Small tables with named rows and columns. After each table, cells are looked up by row and column.

lon =
	rizo	loledu	pez	bekudi
nugake	-46.642	-30.943	-9.204	-45.362
tosa	14.838	26.348	-58.118	50.070
subalip	2.883	36.124	-37.574	41.798
fulu	-36.948	-30.002	-12.742	-33.444
besekov	-2.592	45.972	-28.936	47.163
zutip	-35.786	-51.442	-31.772	-44.945

What is the pez of besekov in lon?
-28.936
What is the loledu of tosa in lon?
26.348
What is the pez of subalip in lon?
-37.574
What is the loledu of zutip in lon?
-51.442
What is the rizo of subalip in lon?
2.883
What is the bekudi of besekov in lon?
47.163
What is the bekudi of nugake in lon?
-45.362
What is the loledu of fulu in lon?
-30.002
What is the rizo of tosa in lon?
14.838
What is the loledu of subalip in lon?
36.124
What is the bekudi of zutip in lon?
-44.945
What is the rizo of nugake in lon?
-46.642
What is the pez of zutip in lon?
-31.772
What is the bekudi of subalip in lon?
41.798
What is the loledu of nugake in lon?
-30.943
What is the bekudi of tosa in lon?
50.070
What is the pez of fulu in lon?
-12.742
What is the loledu of besekov in lon?
45.972
What is the rizo of fulu in lon?
-36.948
Which row has the largest pez? nugake

dogo
        komi   git  debi  tuzun  kabiru  pesi  bifi
bemir   4824  6257  2892   7555    3199  5734  7270
vafeb   8079  2318  7220   5761    4387  3814  2213
remel   2890  7765  2570   6105    4831  6252  8358
lovubo  2167  8334  2896   4978    6018  6689  8534
dod     4809  6112  2474   7697    2496  5664  7595
tonopa  2434  6988  5628   2365    7606  6543  6620
zuvume  1864  7406  5566   2243    8041  6627  6936
kimin   1971  7236  5868   1939    8283  6544  6555
vog     8449  3461  4900   8272    2511  3967  3962

bemir, komi: 4824
remel, tuzun: 6105
vafeb, pesi: 3814
bemir, kabiru: 3199
tonopa, tuzun: 2365
lovubo, git: 8334
kimin, pesi: 6544
vafeb, bifi: 2213
remel, debi: 2570
vafeb, debi: 7220
lovubo, pesi: 6689
remel, kabiru: 4831
Which row has the largest git? lovubo

mupu:
cols = vudabul, nunaduz, vezok, fup, kem, tusike, lenosu
tiv: [81.76, 12.44, 44.91, 21.55, 48.72, 31.41, 14.46]
boz: [59.52, 26.78, 74.33, 65.78, 65.71, 6.91, 40.51]
godigu: [51.03, 43.92, 67.70, 27.67, 17.94, 61.35, 63.86]
todol: [74.32, 39.52, 44.00, 40.66, 29.11, 78.92, 18.49]
monamok: [9.53, 34.60, 12.44, 35.01, 51.68, 14.22, 84.76]
tilug: [32.90, 42.20, 39.65, 68.92, 32.49, 84.27, 71.72]
malevor: [19.75, 68.88, 63.49, 61.53, 6.12, 19.99, 21.72]
dafikeg: [60.65, 73.03, 70.61, 43.96, 70.89, 46.35, 82.21]
fod: [91.00, 36.70, 64.14, 6.92, 65.90, 43.22, 81.06]
dof: [46.66, 40.81, 49.94, 29.23, 51.08, 29.51, 34.35]
riv: [29.12, 21.28, 66.19, 83.21, 57.27, 44.81, 75.67]
sos: [52.02, 24.54, 51.31, 56.05, 31.92, 6.82, 57.97]

What is the vezok of tiv in mupu? 44.91
What is the kem of malevor in mupu? 6.12
What is the vezok of malevor in mupu? 63.49
What is the tusike of dafikeg in mupu? 46.35
What is the vezok of dof in mupu? 49.94
What is the fup of tiv in mupu? 21.55
What is the nunaduz of boz in mupu? 26.78
What is the tusike of riv in mupu? 44.81
What is the nunaduz of dafikeg in mupu? 73.03
What is the fup of tilug in mupu? 68.92
What is the lenosu of malevor in mupu? 21.72
What is the vezok of tilug in mupu? 39.65
What is the kem of dafikeg in mupu? 70.89
What is the tusike of todol in mupu? 78.92
What is the fup of sos in mupu? 56.05
What is the nunaduz of sos in mupu? 24.54
What is the kem of sos in mupu? 31.92
What is the lenosu of tilug in mupu? 71.72
What is the nunaduz of fod in mupu? 36.70
What is the vezok of boz in mupu? 74.33
Row with the largest vezok: boz

